What each symbol does to the nodes:
Zav ro Gil
Zav de Kod
Zav ze Reb
Zav ra Lar
Zav da Buv
Zav li Das
Zav se Vog
Rom ro Dur
Rom de Vep
Rom ze Mut
Rom ra Zur
Rom da Mus
Rom li Nin
Rom se Zam
Tun ro Mav
Tun de Kuf
Tun ze Taz
Tun ra Zet
Tun da Ler
Tun li Zop
Tun se Dal
Kiz ro Gom
Kiz de Giv
Kiz ze Zik
Kiz ra Vum
Kiz da Tol
Kiz li Pef
Kiz se Lok
Vep ro Biz
Vep de Rom
Vep ze Das
Vep ra Ged
Vep da Mig
Vep li Reb
Vep se Bap
Dap ro Til
Dap de Sal
Dap ze Zur
Dap ra Mut
Dap da Tad
Dap se Paf
Buv ro Buz
Buv de Vit
Buv ze Kof
Buv ra Tus
Buv da Zav
Buv li Gik
Buv se Vop
Sal ro Zeg
Sal de Dap
Sal ze Ged
Sal ra Das
Sal da Sos
Sal li Lar
Sal se Deg
Miz ro Dit
Miz de Rar
Miz ze Kub
Miz ra Bof
Miz da Nis
Miz li Tuk
Miz se Sol
Kof ro Dos
Kof de Tid
Kof ze Buv
Kof ra Sut
Kof da Reb
Kof li Mig
Kof se Bor
Bop ro Zur
Bop de Pef
Bop ze Til
Bop ra Dur
Bop da Fev
Bop li Giv
Bop se Bez
Did ro Mor
Did de Let
Did ze Tis
Did ra Goz
Did da Lep
Did li Vop
Did se Gik
Zik ro Lar
Zik de Lur
Zik ze Kiz
Zik ra Gil
Zik da Bir
Zik li Zeg
Zik se Bif
Mus ro Feb
Mus de Mig
Mus ze Gen
Mus ra Ras
Mus da Rom
Mus li Tid
Mus se Moz
Bof ro Lel
Bof de Bor
Bof ze Bav
Bof ra Miz
Bof da Bip
Bof li Moz
Bof se Tid
Dof ro Deg
Dof de Tav
Dof ze Duv
Dof ra Led
Dof da Dif
Dof li Bif
Dof se Zeg
Dep ro Naz
Dep de Goz
Dep ze Tuk
Dep ra Let
Dep da Paf
Dep li Kub
Dep se Tad
Tol ro Sut
Tol de Kon
Tol ze Bir
Tol ra Dos
Tol da Kiz
Tol li Tos
Tol se Kag
Zam ro Veg
Zam de Bap
Zam ze Kis
Zam ra Pab
Zam da Moz
Zam li Bip
Zam se Rom
Lib ro Sos
Lib de Soz
Lib ze Tos
Lib ra Fos
Lib da Zeg
Lib li Bir
Lib se Dif
Reg ro Tid
Reg de Dos
Reg ze Geg
Reg ra Kon
Reg da Saf
Reg li Feb
Reg se Lel
Kon ro Sol
Kon de Tol
Kon ze Lig
Kon ra Reg
Kon da Giv
Kon li Fev
Kon se Dit
Bip ro Taz
Bip de Sig
Bip ze Mav
Bip ra Nis
Bip da Bof
Bip li Zam
Bip se Nin
Bir ro Tus
Bir de Lig
Bir ze Tol
Bir ra Buz
Bir da Zik
Bir li Lib
Bir se Mev
Taz ro Bip
Taz de Zol
Taz ze Tun
Taz ra Mif
Taz da Lel
Taz li Veg
Taz se Saf
Tef ro Zet
Tef de Tif
Tef ze Nis
Tef ra Mav
Tef da Kub
Tef li Paf
Lig ro Zov
Lig de Bir
Lig ze Kon
Lig ra Geg
Lig da Lur
Lig li Soz
Lig se Faf
Kub ro Faf
Kub de Tar
Kub ze Miz
Kub ra Bav
Kub da Tef
Kub li Dep
Kub se Zov
Tar ro Mev
Tar de Kub
Tar ze Rar
Tar ra Vop
Tar da Tif
Tar li Goz
Tar se Tus
Saf ro Nin
Saf de Vum
Saf ze Dal
Saf ra Giv
Saf da Reg
Saf li Dur
Saf se Taz
Mev ro Tar
Mev de Faf
Mev ze Kag
Mev ra Mar
Mev da Bif
Mev li Dif
Mev se Bir
Tos ro Vek
Tos de Fev
Tos ze Lib
Tos ra Von
Tos da Pef
Tos li Tol
Tos se Nuf
Dit ro Miz
Dit de Kag
Dit ze Faf
Dit ra Lel
Dit da Mif
Dit li Luf
Dit se Kon
Nuf ro Piv
Nuf de Luf
Nuf ze Dif
Nuf ra Pel
Nuf da Duv
Nuf li Kag
Nuf se Tos
Lur de Zik
Lur ze Giv
Lur ra Dal
Lur da Lig
Lur li Til
Lur se Zet
Lok ro Siz
Lok de Mif
Lok ze Bif
Lok ra Zol
Lok da Kag
Lok li Duv
Lok se Kiz
Fif ro Let
Fif de Mor
Fif ze Fup
Fif ra Naz
Fif da Zop
Fif li Ler
Fif se Sel
Faf ro Kub
Faf de Mev
Faf ze Dit
Faf ra Ler
Faf da Zet
Faf li Naz
Faf se Lig
Zur ro Bop
Zur de Ged
Zur ze Dap
Zur ra Rom
Zur da Ras
Zur li Gub
Zur se Pab
Gen ro Sel
Gen de Gik
Gen ze Mus
Gen ra Tad
Gen da Mut
Gen li Vit
Gen se Let
Zol ro Sig
Zol de Taz
Zol ze Kuf
Zol ra Lok
Zol da Nif
Zol li Mal
Zol se Vum
Lel ro Bof
Lel de Nif
Lel ze Ler
Lel ra Dit
Lel da Taz
Lel li Fup
Lel se Reg
Das ro Kot
Das de Mut
Das ze Vep
Das ra Sal
Das da Gik
Das li Zav
Das se Lep
Fup ro Moz
Fup de Pel
Fup ze Fif
Fup ra Luf
Fup da Veg
Fup li Lel
Fup se Feb
Zov ro Lig
Zov de Tus
Zov ze Sol
Zov ra Vit
Zov li Tad
Zov se Kub
Von ro Mig
Von de Feb
Von ze Fos
Von ra Tos
Von da Biz
Von li Dos
Von se Pel
Mar ro Vop
Mar de Ler
Mar ze Nif
Mar ra Mev
Mar da Kuf
Mar li Mor
Mar se Buz
Reb ro Vum
Reb de Nin
Reb ze Zav
Reb ra Gom
Reb da Kof
Reb li Vep
Reb se Sig
Mor ro Did
Mor de Fif
Mor ze Pel
Mor ra Dif
Mor da Led
Mor li Mar
Mor se Fos
Siz ro Lok
Siz de Nis
Siz ze Tif
Siz ra Sig
Siz da Rar
Siz li Gis
Siz se Gom
Tus ro Bir
Tus de Zov
Tus ze Sut
Tus ra Buv
Tus da Lar
Tus li Sos
Tus se Tar
Mif ro Nis
Mif de Lok
Mif ze Zet
Mif ra Taz
Mif da Dit
Mif li Bez
Mif se Giv
Sel ro Gen
Sel de Fos
Sel ze Feb
Sel ra Soz
Sel da Dak
Sel li Geg
Sel se Fif
Ler ro Bav
Ler de Mar
Ler ze Lel
Ler ra Faf
Ler da Tun
Ler li Fif
Ler se Geg
Kis ro Zop
Kis de Lep
Kis ze Zam
Kis ra Paf
Kis da Let
Kis li Mav
Kis se Mut
Naz ro Dep
Naz de Dif
Naz ze Luf
Naz ra Fif
Naz da Tav
Naz li Faf
Naz se Soz
Soz ro Tad
Soz de Lib
Soz ze Fev
Soz ra Sel
Soz da Til
Soz li Lig
Soz se Naz
Pef ro Ged
Pef de Bop
Pef ze Zeg
Pef ra Biz
Pef da Tos
Pef li Kiz
Pef se Duv
Pab ro Bez
Pab de Gis
Pab ze Paf
Pab ra Zam
Pab da Tuk
Pab li Nis
Pab se Zur
Biz ro Vep
Biz de Dur
Biz ze Kot
Biz ra Pef
Biz da Von
Biz li Vum
Biz se Mal
Gil ro Zav
Gil de Dal
Gil ze Vum
Gil ra Zik
Gil da Buz
Gil li Kot
Gil se Kuf
Tav ro Paf
Tav de Dof
Tav ze Bez
Tav ra Zop
Tav da Naz
Tav li Zet
Tav se Til
Bez ro Pab
Bez de Duv
Bez ze Tav
Bez ra Veg
Bez da Luf
Bez li Mif
Bez se Bop
Bap ro Mal
Bap de Zam
Bap ze Lep
Bap ra Gis
Bap da Tis
Bap li Sig
Bap se Vep
Let ro Fif
Let de Did
Let ze Moz
Let ra Dep
Let da Kis
Let li Bav
Let se Gen
Tuk ro Luf
Tuk de Piv
Tuk ze Dep
Tuk ra Moz
Tuk da Pab
Tuk li Miz
Tuk se Ras
Vit ro Geg
Vit de Buv
Vit ze Tid
Vit ra Zov
Vit da Kod
Vit li Gen
Vit se Bav
Veg ro Zam
Veg de Mal
Veg ze Zop
Veg ra Bez
Veg da Fup
Veg li Taz
Veg se Dur
Deg ro Dof
Deg de Paf
Deg ze Gis
Deg ra Lep
Deg da Goz
Deg li Tif
Deg se Sal
Ged ro Pef
Ged de Zur
Ged ze Sal
Ged ra Vep
Ged da Vek
Ged li Gom
Ged se Gis
Kuf ro Vog
Kuf de Tun
Kuf ze Zol
Kuf ra Bif
Kuf da Mar
Kuf li Led
Kuf se Gil
Sol ro Kon
Sol de Sut
Sol ze Zov
Sol ra Tid
Sol da Gub
Sol li Ras
Sol se Miz
Mut ro Dak
Mut de Das
Mut ze Rom
Mut ra Dap
Mut da Gen
Mut li Kod
Mut se Kis
Dal ro Kod
Dal de Gil
Dal ze Saf
Dal ra Lur
Dal da Geg
Dal li Dak
Dal se Tun
Vum ro Reb
Vum de Saf
Vum ze Gil
Vum ra Kiz
Vum da Dos
Vum li Biz
Vum se Zol
Nif ro Bor
Nif de Lel
Nif ze Mar
Nif ra Kag
Nif da Zol
Nif li Pel
Nif se Dos
Pel ro Tis
Pel de Fup
Pel ze Mor
Pel ra Nuf
Pel da Mal
Pel li Nif
Pel se Von
Kot ro Das
Kot de Dak
Kot ze Biz
Kot ra Zeg
Kot da Fos
Kot li Gil
Kot se Led
Ras ro Fev
Ras de Vek
Ras ze Tad
Ras ra Mus
Ras da Zur
Ras li Sol
Ras se Tuk
Piv ro Nuf
Piv de Tuk
Piv ze Goz
Piv ra Tis
Piv da Gis
Piv li Rar
Piv se Vek
Dif ro Goz
Dif de Naz
Dif ze Nuf
Dif ra Mor
Dif da Dof
Dif li Mev
Dif se Lib
Til ro Dap
Til de Zeg
Til ze Bop
Til ra Dak
Til da Soz
Til li Lur
Til se Tav
Sig ro Zol
Sig de Bip
Sig ze Vog
Sig ra Siz
Sig da Bor
Sig li Bap
Sig se Reb
Luf ro Tuk
Luf de Nuf
Luf ze Naz
Luf ra Fup
Luf da Bez
Luf li Dit
Luf se Fev
Dos ro Kof
Dos de Reg
Dos ze Buz
Dos ra Tol
Dos da Vum
Dos li Von
Dos se Nif
Feb ro Mus
Feb de Von
Feb ze Sel
Feb ra Fev
Feb da Dur
Feb li Reg
Feb se Fup
Gub ro Giv
Gub de Gom
Gub ra Nin
Gub da Sol
Gub li Zur
Gub se Nis
Gik ro Fos
Gik de Gen
Gik ze Mig
Gik ra Sos
Gik da Das
Gik li Buv
Gik se Did
Rar ro Kag
Rar de Miz
Rar ze Tar
Rar ra Bor
Rar da Siz
Rar li Piv
Rar se Sut
Bor ro Nif
Bor de Bof
Bor ze Vop
Bor ra Rar
Bor da Sig
Bor li Tis
Bor se Kof
Buz ro Buv
Buz de Geg
Buz ze Dos
Buz ra Bir
Buz da Gil
Buz li Fos
Buz se Mar
Bav ro Ler
Bav de Vop
Bav ze Bof
Bav ra Kub
Bav da Mav
Bav li Let
Bav se Vit
Vog ro Kuf
Vog de Mav
Vog ze Sig
Vog ra Tif
Vog da Vop
Vog li Lep
Vog se Zav
Sut ro Tol
Sut de Sol
Sut ze Tus
Sut ra Kof
Sut da Gom
Sut li Vek
Sut se Rar
Sos ro Lib
Sos de Tad
Sos ze Vek
Sos ra Gik
Sos da Sal
Sos li Tus
Sos se Goz
Bif ro Tif
Bif de Zet
Bif ze Lok
Bif ra Kuf
Bif da Mev
Bif li Dof
Bif se Zik
Giv ro Gub
Giv de Kiz
Giv ze Lur
Giv ra Saf
Giv da Kon
Giv li Bop
Giv se Mif
Kod ro Dal
Kod de Zav
Kod ze Nin
Kod da Vit
Kod li Mut
Kod se Mav
Tad ro Soz
Tad de Sos
Tad ze Ras
Tad ra Gen
Tad da Dap
Tad li Zov
Tad se Dep
Gom ro Kiz
Gom de Gub
Gom ze Lar
Gom ra Reb
Gom da Sut
Gom li Ged
Gom se Siz
Nis ro Mif
Nis de Siz
Nis ze Tef
Nis ra Bip
Nis da Miz
Nis li Pab
Nis se Gub
Nin ro Saf
Nin de Reb
Nin ze Kod
Nin ra Gub
Nin da Tid
Nin li Rom
Nin se Bip
Dak ro Mut
Dak de Kot
Dak ze Dur
Dak ra Til
Dak da Sel
Dak li Dal
Dak se Zop
Lar ro Zik
Lar ze Gom
Lar ra Zav
Lar da Tus
Lar li Sal
Lar se Tif
Duv ro Gis
Duv de Bez
Duv ze Dof
Duv ra Mal
Duv da Nuf
Duv li Lok
Duv se Pef
Tid ro Reg
Tid de Kof
Tid ze Vit
Tid ra Sol
Tid da Nin
Tid li Mus
Tid se Bof
Vop ro Mar
Vop de Bav
Vop ze Bor
Vop ra Tar
Vop da Vog
Vop li Did
Vop se Buv
Gis ro Duv
Gis de Pab
Gis ze Deg
Gis ra Bap
Gis da Piv
Gis li Siz
Gis se Ged
Moz ro Fup
Moz de Tis
Moz ze Let
Moz ra Tuk
Moz da Zam
Moz li Bof
Moz se Mus
Vek ro Tos
Vek de Ras
Vek ze Sos
Vek ra Mig
Vek da Ged
Vek li Sut
Vek se Piv
Mig ro Von
Mig de Mus
Mig ze Gik
Mig ra Vek
Mig da Vep
Mig li Kof
Mig se Tis
Geg ro Vit
Geg de Buz
Geg ze Reg
Geg ra Lig
Geg da Dal
Geg li Sel
Geg se Ler
Zop ro Kis
Zop de Led
Zop ze Veg
Zop ra Tav
Zop da Fif
Zop li Tun
Zop se Dak
Tif ro Bif
Tif de Tef
Tif ze Siz
Tif ra Vog
Tif da Tar
Tif li Deg
Tif se Lar
Mav ro Tun
Mav de Vog
Mav ze Bip
Mav ra Tef
Mav da Bav
Mav li Kis
Mav se Kod
Zeg ro Sal
Zeg de Til
Zeg ze Pef
Zeg ra Kot
Zeg da Lib
Zeg li Zik
Zeg se Dof
Led ro Lep
Led de Zop
Led ze Mal
Led ra Dof
Led da Mor
Led li Kuf
Led se Kot
Dur ro Rom
Dur de Biz
Dur ze Dak
Dur ra Bop
Dur da Feb
Dur li Saf
Dur se Veg
Kag ro Rar
Kag de Dit
Kag ze Mev
Kag ra Nif
Kag da Lok
Kag li Nuf
Kag se Tol
Lep ro Led
Lep de Kis
Lep ze Bap
Lep ra Deg
Lep da Did
Lep li Vog
Lep se Das
Paf ro Tav
Paf de Deg
Paf ze Pab
Paf ra Kis
Paf da Dep
Paf li Tef
Paf se Dap
Zet ro Tef
Zet de Bif
Zet ze Mif
Zet ra Tun
Zet da Faf
Zet li Tav
Zet se Lur
Goz ro Dif
Goz de Dep
Goz ze Piv
Goz ra Did
Goz da Deg
Goz li Tar
Goz se Sos
Fos ro Gik
Fos de Sel
Fos ze Von
Fos ra Lib
Fos da Kot
Fos li Buz
Fos se Mor
Tis ro Pel
Tis de Moz
Tis ze Did
Tis ra Piv
Tis da Bap
Tis li Bor
Tis se Mig
Mal ro Bap
Mal de Veg
Mal ze Led
Mal ra Duv
Mal da Pel
Mal li Zol
Mal se Biz
Fev ro Ras
Fev de Tos
Fev ze Soz
Fev ra Feb
Fev da Bop
Fev li Kon
Fev se Luf

The rows follow the links: the fewer symbols apart two nodes are, the more alike their rows tend to be.

Node, then a row for it; each showing differs a little:
Tun:   38   -54    22  -114   -57     8    52   -21     7   -28    83   -29    46    -2     9   -77     1    -1   -27    83   -86    72   -13    32    46    83    29     3   -17   -98     0    -2    26   -10   -17   -17    52   -37
Bif:   14   -51    18   -99    -6   -45     3     8    31   -59    28   -66   -29   -15   -32   -43    64   -34    42   -32    15    90   -25   113   -24   -13   -21    18   -31   -82   -19    14    -5   -27    -1   -55    -4    84
Giv:   21   -54    88   -45   -21    31    42    24    32   -31    25    -8    11    13    44    36   -64   -38   -45    -1   -33   -24    12    22    27    50    68    67   -25   -64   -99   -34    96   -20    18   -17   -74    13
Kub:  -12   -27   -51   -33   -41    61    47   -19   -29    33   -61   -25    16    88   -41   -96    50   -38   -42     5    -4   -29    27    22    96    29   -33    32   -13    82   -21     2    25   -11   -42   -53   108    13
Sal:  -26   -23   -80    76     6     7    -4    28   -17    56   -52   -36   -72   -31   -40    26    58   -53    18   -26    32   -33   -27    61  -125   -56     7   -18    33    11     0    -1  -103   -14    -9     5    33    84
Soz:   33    14    22   -87   -54    83    33    21    20     8     7    -8   -94   -29   -50    98   -33   -11    47    51   -75   -44   -75     2    72    38    44   -12     6    45    34    -1   -19    56   -51    13    21   -56
Nif:   40    20    80   -28    43   -80   -38   -35    37   -81    57    36    12    11    26   -36   -15    89    36   -34    32    98     3   -25    69   -15   -48    15   -39     8   -17    25    65    32    50     7   -91   -12
Mor:   28    28   -14   -71    13   -32    -7   -34    36   -42    56    -1   -36   -73   -45    30    22    43   106    15   -10    87   -58    13    52   -43   -18   -65     2    32    95    24   -70    54   -14    11     0   -88
Zov:   -7    14   -35    11   -41    84    35    33   -45    48   -75   -32   -13    58   -29   -26    47   -47   -51     8   -52   -50    -9    -8    90    51   -13     6   -51    67   -65    31    28    22   -27    10   104    22
Sos:  -31    37   -90    66    24    32   -18    18    -4    69   -69     0   -93    -2   -54    37    37   -19    58   -26    16   -38   -25    -3   -25   -65   -27   -48     8   112    14    27   -80    32   -29    32    29    32
Ler:   47     6    10  -110   -29    22    19   -32    20   -33    70     5    21     0    -6   -50    20    32    -2    75   -72    48   -36   -28   130    61    -8    -5   -41     0    19    20    30    36   -42    11    36   -80
Paf:  -31   -58   -83   -22   -55    16    55    -4   -22    70   -12   -36    23     3   -35    13    -1   -76   -41    14    30   -68    11    41   -73    -2    32    19    68    13    45   -57   -58   -48   -59   -42    87     4
Nin:  -29    -7    18   103     2    12     4    18   -46    33   -23    31    77    32    64   -56   -11   -14   -98    11   -35   -54    54   -52   -16    45    16    32   -21   -23   -74   -14    61   -49    43    35    40    13
Zav:  -19   -11   -42   100    24   -20   -18    51   -31    26   -15   -25     0   -10    -9   -92   100   -37   -29    -7   -53    39   -11    29   -46    12   -28   -27   -65   -46   -62    70   -51   -27    22    60    55    90
Tar:  -26    -3   -66     0    22    -1   -14     7   -31     8   -68   -31   -18    80   -56   -68   108   -12    33   -53    38    21     7    38    39   -50   -89   -24   -44    81   -30    50   -13     0   -16   -24    36    79
Zop:   17   -36     5   -99   -53     8    39   -40    26   -14    85    -4    29   -80    -9    15   -34   -10   -10    65   -34    35   -39    12   -13    59    60   -17    38   -75    74   -25   -51    15   -41    -8    49   -83
Moz:  -12    34   -27    46   -15    15   -34   -40   -31    72   -23    57    94    55    14     6   -40    42   -69     5    53   -43    45   -96    26    -7    -9   -19    63    85    59   -33    15   -20     1   -11    26   -90
Bez:    3   -51     8   -95   -51   -18    32   -38     8   -16    42     4    11   -26    19    86   -98     7    -7    12    53   -36    14    30   -64   -22    67    57    66   -51    54   -79    18   -20    -5   -78   -46   -44
Reg:   40    36    86    -9    11    25     2    -6    20   -21    11    47    27    29    56     2   -38    61   -15    42   -59    12    -2   -65   113    82    10    -4   -46     3   -27     4    94    39    25    55   -44   -75
Lok:   32   -39    76   -55    12   -61   -13   -14    25   -74    19   -27    22     8    22   -17    -9    19    43   -64    69    48    23    68   -32   -33     0    48   -27   -83   -46   -19    63   -31    36   -42   -98    93
Bir:   33    26    24   -59    21    28    -4    41    16   -50   -15   -34  -109   -24   -29    -4    40   -23    77   -28   -53    56   -36    51   107   -13   -44   -17   -91    25   -46    55    25    57   -14    33   -34    40
Deg:  -41   -49  -106    -1     0   -21    -5     5    -7    47   -28   -51   -18    -3   -42     3    40   -61   -10   -32    68   -16    -4    69  -114   -75     1    -8    39    -1    52   -13  -114   -32   -39   -34    31    66
Lur:   33   -60    33   -90   -57    71    58    17     5   -24    28   -41   -27   -21     4    14    11   -67    -4    49   -86    -1   -39    66    53   105    47    38   -48   -84   -60   -13    32    -3   -14     8    28    24
Dof:    2   -25   -27   -97   -13   -52    20   -12    38   -42    43   -45   -53   -58   -57    51    -3   -43    47    -8    38    42   -40    99   -44   -42    17   -10    25   -40    65    -4   -70     1   -39   -29   -31    16
Vum:   -4    13    78    49    36   -56   -27    31    14   -73    36    26    10   -34    62   -12   -11    12    13   -15   -34    56    -1    15   -32     5    11    10   -59   -90   -46    21    36    -8    63    41   -86    32
Pab:  -26   -56   -38    23   -18     1     0   -20    -5    38   -34    -6    35    29    13    26   -54   -27   -61   -23    82   -98    49    -1   -88   -44    61    44    85    -6    23   -84     4   -71    -8   -83    26    11
Saf:   18   -21    91     4   -20     8    14     6    14   -48    45     9    46   -27    94     4   -50     0   -63    45   -75     2    12   -37    14    96    59    39   -33   -96   -61   -16    85     3    42    23   -33   -36
Tol:   10    30    64    -1    39    -6    -7    17    16   -62   -20    25   -75    16    19    34    -2    40    65   -61    23    22     4    23    76   -24   -14    42   -53    27   -95    30    87    48    32    13  -122    51
Miz:  -12   -11     0     8    -2    19     3    -8   -31    30   -57     4    57   122    27   -35    -7   -22   -50   -51    55   -66    75   -13    66    -6   -34    58    13    79   -46   -37    86   -37     5   -63    15    28
Feb:   27    45    44    -4   -20    20   -21    -6    20   -30    37    46     4   -33    53    87   -94    59     0    49   -29   -31    -3   -92    61    48    24     5    13    29    38    -9    22    42    -1    27   -46  -131
Duv:    5   -15    24   -61    18   -64   -17    -3    37   -50    33   -27   -18   -29     3    82   -35    28    61   -31   106    13    -2    62  -106   -72    51    46    61   -43    31   -45     6   -24    14   -47   -92    24
Tif:  -35   -37   -59     5     7   -31    16    15   -32     2   -33   -48    -3    25   -39   -97    86   -72    -5   -67    39    34     0    90   -51   -28   -50    17   -16   -39   -45     4   -35   -64   -22   -35    49   136
Dal:   31   -35    28   -31   -25    35    43    20     1   -14    66   -31     3   -41    26   -14    18   -32   -47    76  -127    37   -59     4    60    95    34   -21   -48  -103   -37    23    33    28    -2    39    48   -33
Kis:  -21   -30   -91     5   -41    14    17   -16   -26    65    25   -30    59   -20   -24   -41    14   -41   -63    48   -22   -16    20   -13   -62    31    41   -18    63   -25    79   -26   -74   -44   -42    -8   119   -53
Bop:   30   -34    50   -37   -18    32    26     9    18   -24    24    11   -45   -53    39   125   -99    -4     8    25    -1   -72    -6    15   -54    18    89    46    55   -56     8   -53    31   -16     9   -16   -64   -34
Naz:   30   -19   -18  -145   -43    48    44   -44    17   -14    34   -33   -33   -16   -58    48   -30     1    30    48     3     4   -38    25    70     5    27     0    22    39    93   -21   -18    48   -81   -41    16   -78
Vog:  -34   -24   -47    47    10   -61   -15    -1   -39     4    -4   -26    54    10     3  -134   101   -33   -30    -2   -13    68     4    44   -47     5   -49   -33   -26   -37   -25    29   -42   -50    30    -3    41    84
Sel:   31    29    12   -55   -44    56    18    -5     9    -6    43    12   -26   -61   -24    40   -40    39    25    77   -94    12   -42   -41    88    54    23   -37    25    20    52    26   -31    46   -40    47    46  -113

Each walk starts at a row. The symbols on each line, taken left to right, move it on to the next node.
Each answer is a row, close to the row of the node it stands for.
new walk
  19    12    51    -1    25   -20   -22    30    13   -40    55   -31   -34   -82     4   -40    46    -3    23    24   -89   103   -42    36     7    53   -17   -35   -72  -108   -31    54   -27     6     5    54    -1    36
li ra ra
  19    20    10    -2     2   -29   -16    23    36   -19    60   -12   -59  -140   -18    41    15     2    65    35   -62    63   -78    45   -51    15    24   -57    -8   -93    37    29   -97    31     1    52   -20    -7
li se ra ra
  19   -21    25   -61     2   -47    12     3    25   -65    54   -35    29   -52    -8   -92    40   -10    18    12   -40   125   -37    64     1    12   -18   -15   -37  -104   -11    34   -23    -4     7    -5    -9    51
new walk
   1    61     1   -21    18    -9   -15    10    26   -29    29    -8   -78   -86   -29    46    11    49    79    37   -49    51   -99   -16    41    -6   -19   -74   -35    20    59    45   -61    89    -6    59   -17   -71
ze ro ra
 -30    46   -11   108    38   -38   -44    32   -13    24   -77    21   -58     7     3    59    -4    13    33   -72    67   -84    13   -19   -47   -80    -3   -10    39   107   -14     1   -11     3    22    27   -54    33
da ro
  -5    -3    46    20    13   -45   -10    12    51   -24    24    15   -71   -57    18   133   -65     6    72   -45    63   -26   -19    33   -89   -45    38    19    22   -43    -5     2   -10    -1    37    -6  -130    36
new walk
 -37     7   -69    39     6   -56    -6    13   -11    21     4    -8    15   -33   -40   -49    58   -32   -11   -10    12    25   -10    26  -110   -59   -17   -52    43   -33    72    18  -117   -31    -5     5    67    16
da li de de
 -10    37   -57    41    37   -39   -35     4   -31    14   -26    -8    17    40   -44  -133   105    -1   -19    -1   -12    78    21   -13    33   -20   -94   -53   -48    57    -4    50   -19     5    -8    30    81    30
se ze de da se
   5   -38    18    50     2   -25     9    -9   -40    21   -12    26   121    64    65   -94   -11    -2  -117    -7     2   -26    79   -38   -57    36     8    37    10   -54   -39   -15    46   -70    23    -7    26     0
new walk
 -52    19   -75    98    21   -24   -29    43   -17    47    -3     5   -16   -78   -10     8    50   -26     6    21   -43    -4   -25    28  -104   -12     0   -54    -2   -20    22    24  -132    -9    -1    64    47    27
ro se de se
  16    -7    12   -50   -51    41    41    -2    18     2    75    -6   -10   -90     2    38   -44   -21   -10    73   -88     4   -61   -17     0    90    56    -9    24   -85    55    -1   -48    34   -22    34    24   -82
ra se li
  39   -76    24  -149   -52    47    75    -5    14   -42    46   -50    16     5   -19   -35    -1   -41   -11    31   -18    41   -26    72    43    48    37    56   -12   -94   -13   -19    38   -22   -37   -56    40    10
new walk
 -13    19   -50    53    29    26   -13    52   -38    47   -90   -22   -81    33   -44   -47   106   -14    28   -40    -3    -6    -5    29    40   -34   -76   -13   -45    89   -57    61     0    21     2    21    38    87
li se
 -22    14   -96    18     4    -1   -13    -3    -7    46   -59   -28   -40    21   -77     1    56   -13    31   -42    72    -5   -22    25    -7   -76   -45   -34    54    86    56    -3   -96    13   -45   -24    35    16
ra da se da
 -23    60   -86   101    33    -5   -34    19   -14    58   -50    10   -55   -27   -34     5    66    21    32     9   -31     2   -25   -45   -14   -13   -46   -92   -10    72    31    53   -94    40   -18    73    35   -27
new walk
   1   -19    80    10    41   -42   -13    36    32   -64     7     3   -28   -22    43    20   -22   -18    29   -64    11    28   -12    74   -38   -33     7    54   -58   -82   -80     8    55   -20    69     4  -120    94
ro da da se
 -28   -24    -2    55    31   -41   -10     4    -6   -18   -52   -13    32    66    31   -62    30   -14   -35   -71    84    -5    52    54   -86   -57   -21    40    13    -2   -63   -33    23   -64    51   -44   -41   102
ra li ze ro
  25   -11   -16   -48    -4   -64    -5    -8    28   -30    80   -12   -12   -87   -45    17    15    23    56    28    -4    92   -51    52   -66   -11    12   -37    22   -92    85    20  -102   -13   -28     9   -27    -7
new walk
  12    30   -14   -49   -11    20    -4    12    35   -32    -7   -12  -120   -56   -74   103     5    10    95     5   -14    26   -67    33    39   -43   -12   -21   -14    40    45    27   -53    77   -33    26   -40     4
de da ra se ra
  25   -61   -15  -133   -64    27    58   -27    24   -20    66   -55    -8   -53   -41    50   -40   -42    16    50   -10     8   -50    61   -36     7    63    33    44   -53    77   -25   -37    -7   -46   -42     0   -22
da ra ze
  23    23    32   -53    -8   -13   -17   -62    35   -35    55    50    34     0    25    44   -92    75     1    55    13    14     4   -59    56    33    30    -7    31    16    70   -25    28    37     0   -19   -46  -120
new walk
 -10    -7   -73   -39   -42    51    40   -27   -20    63   -66   -15    -6    41   -66    14    10   -37   -14    16    45   -50    17    -5    32    -7    -7    -8    50   131    67   -31   -50   -13   -71   -49    94   -22
li ra ro de
  33    31     6   -84    16   -38    -9     3    26   -62    55    -1   -14     1   -29   -64    66    50    53    17   -41   130   -41    36   108    -4   -49   -46   -61    -2    24    62    -7    58    -9     6   -20   -18
ro ze ro se
  11    59    78    56    50   -33   -60     3    28   -63    25    32   -21    24    41    -5    10    61    52   -24   -20    61   -15   -27    78    16   -41     1   -78     4   -63    36    56    48    62    59   -82    -1
new walk
  45     3    45  -107   -24    28    16   -46    21   -33    16    13    -5    16   -23    94  -102    47    26     3    68   -43   -13   -20    52   -14    46    28    44    54    63   -53    47    41   -29   -54   -69   -89
ra se se li da
  31   -47    75   -52   -27   -14    15   -37    15   -67    72    14    88    17    74   -38   -46    28   -48    35   -21    24    27    12    23    65    27    41    17   -93    -7   -22    80   -47    34   -29   -39   -37
ro de
 -20   -11     1    97    41   -97   -39    -3   -14     0    -2    19    77    46    44  -100    47     1   -48   -37    45    23    59     1   -84   -32   -33     9   -18   -59   -49     9     0   -88    51   -14   -20    65
